Each row has a class, written as a number after it.
[-48   9 -15  -6  -7  22  34   2  -9 -18   3  -7  34  20  16 -35  32  36
  -3  -5  18   8  11  20  -1  -5  -3   6   8  28   6 -16  35 -33  -9  -5] : 2
[  1  -9 -23 -15  17  11  28   5 -16 -37 -18  -1 -37  27  14 -30 -13  -5
 -26  29 -17  -8  15  -7  -2  28  44  43  15 -10  19  18 -15  15  20  20] : 11
[-49  30  -9   4  -7  12  21  12   1  -8  17 -19  29  20  10 -26  17   7
  -3 -12  18  12  21  13  -1  12  19 -10  -6  45 -19 -13  23 -29  12  -5] : 3
[-36  47 -22 -21   9 -27 -40  33   0 -31  59 -15  37  40  -1  -9  27  24
 -20 -31  17  -1  13  23  -9   2  15   8 -44 -16 -30 -19   6  -7  25 -14] : 11
[-35   7 -11  15 -11  21   1  40 -30 -14   5 -24   6  -9 100 -30  -9  29
   1  30  -1  10 -19  31 -16   7  34 -21  47   8  30  -4  19  -4  61  -4] : 7
[-41  25 -11 -13  15 -31 -42  28   3 -29  37  -9  54  29  34  -1  43  53
   0 -22  35   1  14  36 -36 -11  28  -4 -22 -21 -19 -24  14 -22  57 -17] : 9
[-34  -5 -12  15  -1  23   1  25 -42 -21  -5 -23  14   0  94 -37 -19  26
  -8  39 -11  24  -6  37 -18  15  34 -15  54   4  37  -1  15  -4  69   1] : 2
[-55  35 -17 -21  26  17  20   1  13  10  26 -18  36  33 -16 -24  -7  -5
   2 -33  17  15  27  -1  14  13  26  16 -19  49 -23   2 -30 -10  17 -12] : 5
[-43  35 -13 -22   2 -11 -25  28  19 -28  49  -2  31  31  27 -10  53   1
 -12 -29  35 -11 -10  40 -27 -22  -1   3   0 -22 -11 -18  37 -13  36 -21] : 0
[-56  25 -37  26  -7  76  24  15 -30  -9  29 -46  61  37  36 -64 100  16
 -45 -23  -3   5  -7  39  14 -21  10  25 -29  11  24   2  50  16 -32 -14] : 4
[  3  40  -8 -10  -1 -50 -11  29   4 -50  18 -19   9  21  30 -23  44  10
 -31   7  47  11  -8  22  -9  12  46   8 -43 -25 -10 -13   4 -11  33 -10] : 8
[-18  11 -20  15 -16  29   3  25 -63 -14  -7  -4  30  -6  91 -21   2   6
  -3  44  -5  35 -15  27  -2  19  21 -19  11  17  30  20  10  12  60   9] : 5
[-49   2 -23   3  -4  37  10  31 -27  -7  -7 -17  20   1 114 -28 -19  22
  -9  34  -5   4  13  46 -21  12  14 -18  58  12  35   2  25   7  63  14] : 0
[-50  41 -22  -5   0  32  30  12  -2  -6  29 -25  20  41  27 -25  24  11
  -3  -4  38   5  32  17  -7  15  16  -3  -5  40  -3 -28  -2 -38   9   3] : 1
[-36   9 -13  13 -16   0  39  17 -52 -41   1 -11  24   8  27 -46  60  13
 -16  17  26  14  10  10  -2   1  17 -15  -1  31  17  -6  25 -51   0   0] : 2
[-10  -7 -14 -15  23  35  24   4 -25 -42 -28  10  -9  35  59 -39  33 -14
 -24  45  10 -17  33  34 -36   7  23  27  56 -29  34  21   2   1  51  22] : 4
[-35  38  -1 -15   6 -14  30 -12  65 -10  25 -25   7   6 -44 -22 -17  -3
  16 -45   6 -15   4  31 -13   2  30 -10  25  28 -26 -34  19 -43  20 -23] : 3
[ 17 -16 -21 -13   2 -10  32   7 -14 -32 -39  10 -22  10  22 -36 -18 -23
 -22  35   3  -4  13  -4  -9  22  47  35  42   2  28  14 -16  18  27  19] : 3
[ 42  13 -14 -20 -21 -76  22  36 -15 -30 -49 -14 -72  -9   6 -13 -38   7
  25  26 -56  -6  42 -29  30  68  64   1  26   7  12  -5 -33  -6   6  39] : 6
[-10  -7 -17 -10  15  15  35  18  -8 -21 -30   8 -28  25  43 -25  21  -8
 -18  25   7 -23  24 -12  -4   6  55  36  27  -3  24  15   4   6  22  30] : 0
[  0 -15 -21 -22   9  20  29   9  -9 -30 -17   2 -16  29  33 -19  10 -26
 -21  28  19  -7  13  -9  -6  15  38  44  23   8  12   4  -5   4  29  15] : 4
[-21  -6 -15   2  -1  24   5  27 -43  -8 -18 -20   4  11  78 -31 -27  12
  -7  42 -28  15   2  19   6  23  16  -3  30   9  26  42  -7  28  40   2] : 5
[-35  32 -15 -17  -2  13  33  -1  -1 -10  16 -15  17  29 -17 -30  16   0
   2 -13  26   0   7   2  11   4   3  12  -8  34  -6 -21  17 -10 -14  -8] : 3
[-36  33 -13   3   0 -18 -34  38  -9 -47  38 -10  25  31  31  -8  51  35
 -19 -16  22 -14   9  32 -33  -5  24  -4  -2 -30   5 -23  28 -26  33   0] : 8
[-22 -34 -17  -6  -8  -5  34  -8  58 -11  -6   8   0 -21  50   7  33  -4
  12  29   1 -38  13  53 -33   1  -2   3  69 -11  13  -1  28 -27  32  17] : 9
[-17   2 -27  -5  -3  13  11  24 -42  -7 -10 -23  -4   8  75 -30 -56   5
 -18  34 -12  17   1  18   4  40   8   5  21  14  26   8 -11  23  43   3] : 10
[-14  35 -16 -23  12  -8 -32  21 -15 -49  37  -6  38  41  12  -8  42  24
 -45 -18  16  -1   5  23 -14  -1  13   7 -44 -15 -17 -11   5   1  27 -15] : 8
[-45  28 -23  -6  -2  24  39  -8   8  -6  16 -21  32  34  -3 -32   0  13
  -8 -14  21  -7  17  12 -10   2  14  -7  -5  33  -9 -34  19 -33 -14   1] : 1
[-25  38   6 -14   3  48  28  -1  47  -4  23 -11  35  33   2 -13  38   9
   0 -13  27  -5   9  35 -16 -18  30  -1  18  35 -43 -33  16 -57  20 -17] : 8
[-24  29 -15  -7  -1 -18 -25  24 -15 -40  35  -8  35  18  29  -6  47  39
 -12 -15  11  13   2  26 -21   0  27  -1 -32 -19  -9  -7   9 -18  34  -2] : 0
[-31 -13 -24   9  -9 -12  17  28 -59 -21 -19 -13  17  -4  80 -37 -34  14
  14  40 -17  23  -5  25 -18  33  27  -7  42   9  32  10  -1 -15  56   6] : 10
[-24   3 -12 -17  -3  14  10  22 -16   6 -19   9  17 -28  87 -33 -33  42
 -13  30  -8  35  -7  44 -19   5   8 -20  57  12  35  -2  12  -2  31  -1] : 2
[-11  15 -30 -26  23  25  35  16  12   2  -2 -11 -28  33  43 -14 -28 -53
 -57  24  16 -24  36  -1   2  20  47  27  27  16  13 -11 -24  20  29  31] : 2
[-49  33 -17   4   4  24  36   8   5 -26  20 -31  39  47  30 -40  43   2
 -36 -13  28  -3  26  15   6 -14  26   0 -29  36 -22 -21  24 -23   3 -11] : 0
[-23  27  -3   5  -4 -26 -48  28 -19 -54  45 -15  16  18  12  -6  67  39
 -34 -16  13 -17   2  30 -12  -1  -3   5 -19 -39   3 -42  36 -15  22 -11] : 10
[-49  20 -23  -5   3  25  59  -7  17  14   1 -10  19  13  -8 -26  -3   3
   5  14  10 -10  23  15  -8  14  35  -1  -7  41 -21  -1   5 -56  -5  14] : 0
[-27 -23 -19   9 -12  13   0  20 -31  -8 -23   0  13 -10  78 -28 -30  35
   0  39 -15  18  -8  18 -19  18  17  -8  43   7  33  12  16  10  48  -4] : 5
[-13   5 -18 -17   7  11  26   7   6 -26  -1   2  -4  26  35 -23  -5  -6
 -13  18  11  -7  13 -10 -15  11  49  24  31   1   3 -12  -9  -2  44   7] : 5
[-46  27 -19 -21  -6  31  49   2  -7 -19  17 -16  37  23  10 -29  22   2
  -2 -15  17  -4  14  28  -7   4 -13   6   4  31  -6  -2  26 -26   3   1] : 3
[ -7   5 -10   8  -4  30   9  32 -40 -19 -10 -18  -1   0  77 -28   0  40
 -14  35 -47 -20  -7  26   4  -1  16 -26  34 -15  29  53  -5  32  22  -6] : 7
[-53  47 -11 -13   9  -1  22   3  11  -7  29 -33  31  35 -27 -16 -18  23
   5 -24  31  -7  25   8  -2  19  32  -4 -12  30 -26 -39   6 -41  18 -12] : 2
[-40  36 -18 -37  22  13 -47  29  18 -17  54  -4  33  59  29   9  46  11
  -7 -27  28  -9   9  45 -28 -36  12   4 -13  -6 -25 -28  22 -20  41  -3] : 4
[-57  26 -11  10  -8  13  32  13   2 -15  17 -20  27  18  25 -26  28  15
   2  -7  25  -8  11  20 -16  -3  18 -21  10  31  -7 -22  25 -42   7  -9] : 7
[-24   8 -19   9  -7  17   9  27 -40 -11  -2 -20   4  -2  83 -30 -18  28
  -8  33 -17  16  -6  20  -3  26  29 -14  29  10  30   5  -6  11  45  -7] : 10
[ 17 -20 -31 -22  -2  26  39   8 -46 -42 -23  22  -9  20  50  -9  28 -33
 -22  54   8  -8  -8  13 -20  11  15  39  19 -18  33  27  -9  17  24  20] : 11
[ -1  -8 -31 -10  15   2  30   4 -26 -36 -13   6 -18  22  41 -21  10  -3
 -19  29   2   7   7 -16  -8  18  63  38   5  -4  28   0 -19  10  30  27] : 9
[-15  -8 -25  -9   7  27  32   7   2 -22  -8  12 -18  34  53 -24  12 -10
 -11  25   2 -21   1   4 -23   1  44  31  43  -7  20 -12   7  -4  40   9] : 10
[  4  10 -21 -24  10  12  22  11  14 -11  -2   9 -13   9  29 -34   6  -9
 -13  14   7  -4   9  12  -4   4  30  44  31   2  11 -25 -17  -8  24  13] : 7
[-35  11 -15 -15  13  -8 -25  33 -33  -3   5 -27 -14   0  53 -42 -75  26
  -9  32  -9  23  -1  18   0  38  34  -8  39   3  24   4  -5  13  65   5] : 2
[-22   3 -19  10  -5  51  32  28 -47 -27  -8 -14  22   7 110 -26   7   0
  -6  35  10  18 -16  34 -15  13  24   3  46  10  46  24   6   9  64   8] : 8
[-18  25 -10 -25  -8 -29 -20  32   0 -53  48  -7  28  12  22 -17  53  22
  -9 -10  33   6 -27  33 -26  -7   7  10 -18 -30  -6 -15  21 -35  43 -23] : 6
[ -1   5 -14   3  -4   1   0  16 -15   5  -3 -11 -16 -23  58 -26 -44  36
  -1  39 -33  23 -19  22   9  32  14  -1  25  -3  30   8 -28  19  26 -19] : 10
[-38   2 -20  -9  11   8  -6  26  -9   2  -7 -25  -6  16  74 -31 -63   9
  -1  44  -8  19  10  28 -15  33  38  -9  43  15  11   7  -6   5  56   0] : 4
[ 12  -5 -28 -27   4  -3 -24  18 -46 -93  11   2  44  77  38 -23  74  20
 -44  27  34  -3   2  54 -29 -29   1  39  -7 -40   8  12  -6  11  27 -13] : 9
[-29  35 -16  -7   9 -19 -42  29 -38 -45  45  -6  38  30  19 -17  60  25
 -35 -16  22  23   2  15 -13  -5  24  15 -44 -24   2 -10  10   7  20  11] : 3
[-28  51 -15 -30  14 -14 -32  26  27 -19  48 -12  31  31  -5 -14  28  25
 -21 -35  33   4  -1  26 -12  -4  32  18 -38  -9 -21 -37   7 -14  34 -21] : 6
[-43  40 -16  -5   0 -10   8  11  12  -1  27 -31  24   6 -10 -43   0  19
 -26 -12  16  14  17   4   4  22  36 -17 -33  37 -23 -37   4 -30   6 -21] : 6
[-12  15 -20 -14   8  -4  -1  23 -34  -7 -11 -27   0   9  42 -37 -77  34
  -8  23 -34  37  11  14  23  43  14   5  -3  15   7  29 -30  35  21  -3] : 11
[-10  39 -15 -24  14 -31 -40  20  14 -17  47  -2  16  21 -16   2   0  15
 -20 -21  10   3 -18   7  -1  -2  22   6 -41 -12 -18 -21  -9  -1  11 -17] : 8
[-24  11 -31 -15   6   3   1  24 -25   0  -2 -22  -1   9  45 -31 -71   0
  -4  28 -29  13   9  10  12  36  38  -8  26  25  13  28 -30  25  48  11] : 5
[-48  40 -20 -22  10 -16 -41  26  33 -12  53 -12  61  49  19   3  22  29
  -9 -45  27  -1  17  28 -45 -13  39 -18 -23  -4 -46 -31  10 -21  45 -33] : 4
[-38  30 -17  -6  -6   9  36   2 -17 -14  19 -11  12  14 -16 -25  14   5
   8 -15   4   6   0   5   4   8  -4 -10 -18  30  -4  -6  14 -27 -17 -17] : 11
[  4   0 -23 -28  13   0  18  19 -16 -20 -17   4 -40  31  34 -15 -28 -39
 -26  31  10  -3  42  -4  -5  35  37  30  39  14  17  -7 -29  -2  42  37] : 2
[-37  13 -17   8   3  32   6  19 -13 -10   4 -29  15   4  83 -21 -47  47
   4  21 -18  14   3  39 -16  21  24 -14  40   5  23  -9   2  14  60 -16] : 11
[ 16  -9 -21 -19   2 -19  29  -8  21  -6 -22   8 -12  -9  -1 -26 -35 -24
 -28  20   4   2  -1 -10  -4  25  44  19   4  10  -2  17 -19  24  17   4] : 3
[-21  15 -26  -2   2  18   0  21 -38  -8  -5 -19   5  10  62 -34 -39  16
 -15  30 -27  19  -3  11  12  28  33   0   7  16  23   6  -2  28  44  -1] : 5
[-27  -8 -16  20  -9  20   6  29 -49 -11 -20 -18  16  -7  97 -36 -10   3
 -10  41  -5  32  -5  29  -5  23  12  -8  41  12  43  15  15  19  39  -2] : 4
[-53  28 -30 -17   2 -14   3  11   7  -7  35 -30   2  13  16 -54   2  57
  -3 -15  14  35  21  13 -17  12  38 -19  -5  31  -7 -32  -4 -39   9  -5] : 9
[-24  19 -21 -16   6  24  13  24 -27  -2   1 -33  14  17  76 -17 -32  24
   3  10  10  14  13  15   5  18  25  -6  20  20  14   8 -11  29  52   9] : 9
[ 19 -25 -28 -19  -9  -3  29  10 -23 -44 -38  15 -31  20  37 -34  11 -15
 -17  38   2   2  23 -13  -9  21  38  30  38   6  23   9  -5   2  19  28] : 4
[-39  29  -9  -4   8 -12 -31  35 -19 -51  45 -17  43  39  46  -9  70  27
 -16 -13  37   2   1  34 -29 -13  26   6 -19 -21  -7 -20  10 -19  46 -11] : 7
[-27  16 -18  15  -1  12   7  21   8   0  -4 -12   8  -3  77 -25 -49  19
  -6  15  -7  10 -10  33 -15  14  25 -20  45   7  33  -4   4  15  44 -17] : 8
[-36  26 -13  -8 -11  18  29   3  -5 -19  18 -12  34  25   3 -19  20  26
   9 -17  13  -1   9  12   5  -7  -8  -8  -8  38 -18 -19  15 -31 -11  -8] : 7
[-27  37 -23 -33   6 -16 -40  24  48 -16  58 -19  23  28  33 -18  14  46
 -25 -29  23  10  15  46 -29 -13  23  -5  -8  -6 -35 -37   6 -21  45 -14] : 9
[-57  31 -12  -6  -2  -3  21   3  36  -1  36 -18  23  22 -10 -20  10  10
  13 -15  29   7   6  10 -12   8  29  -6 -11  37 -33 -26   8 -54  17 -26] : 5
[-28  22 -10 -10  -4  39  36   1  -9 -13  17  -8  16  34  -3 -19  18  15
  15   0   2 -13   9  -5  -5  -3  10  -2   0  21 -12 -18   9 -39   7 -10] : 6
[ 20 -13 -17 -29  12  17  37   8 -18 -37 -26   4 -26  44   5 -11 -25  -9
 -16  22  -4 -14  11 -22  10  16  24  62  10  -2  12  33 -34  17  10  15] : 5
[ 14 -13 -22 -17   1  13  38   6  -9 -26 -19  12 -20  18  31 -20   2 -17
 -17  23   1 -10   7 -18  -6   7  33  43  23   0  20  -1  -5  13  18  20] : 3
[-31  37 -11 -27  18  -7 -39  27  10 -19  44 -12   8  42   3  -6  15  16
 -24 -21  16 -10   7  15 -12  -2  24  16 -23 -18 -21 -17   8  -2  32 -11] : 0
[-35  21 -11   5  -2  23  33  -5  -6 -15  14 -13  27  12   8 -33  35  14
  -7 -17   4  14  16   1  -3   2  19  -6  -8  41  -6 -28  13 -25   5 -17] : 3
[-49  32  -3  -2   5  26  37   2  13 -26  29 -34  25  23  10 -25  32  11
  -9 -25  19  -8   2  27 -11  -3  15  -1  -4  23 -15 -21  18 -39  13 -21] : 7
[-32   0 -21  19 -15   6   8  31 -31 -21  -3 -26  10 -18 105 -34   1  25
  -3  35  -1  16  -7  42 -16  17  26 -24  49  12  43  -7   5   3  52  -3] : 7
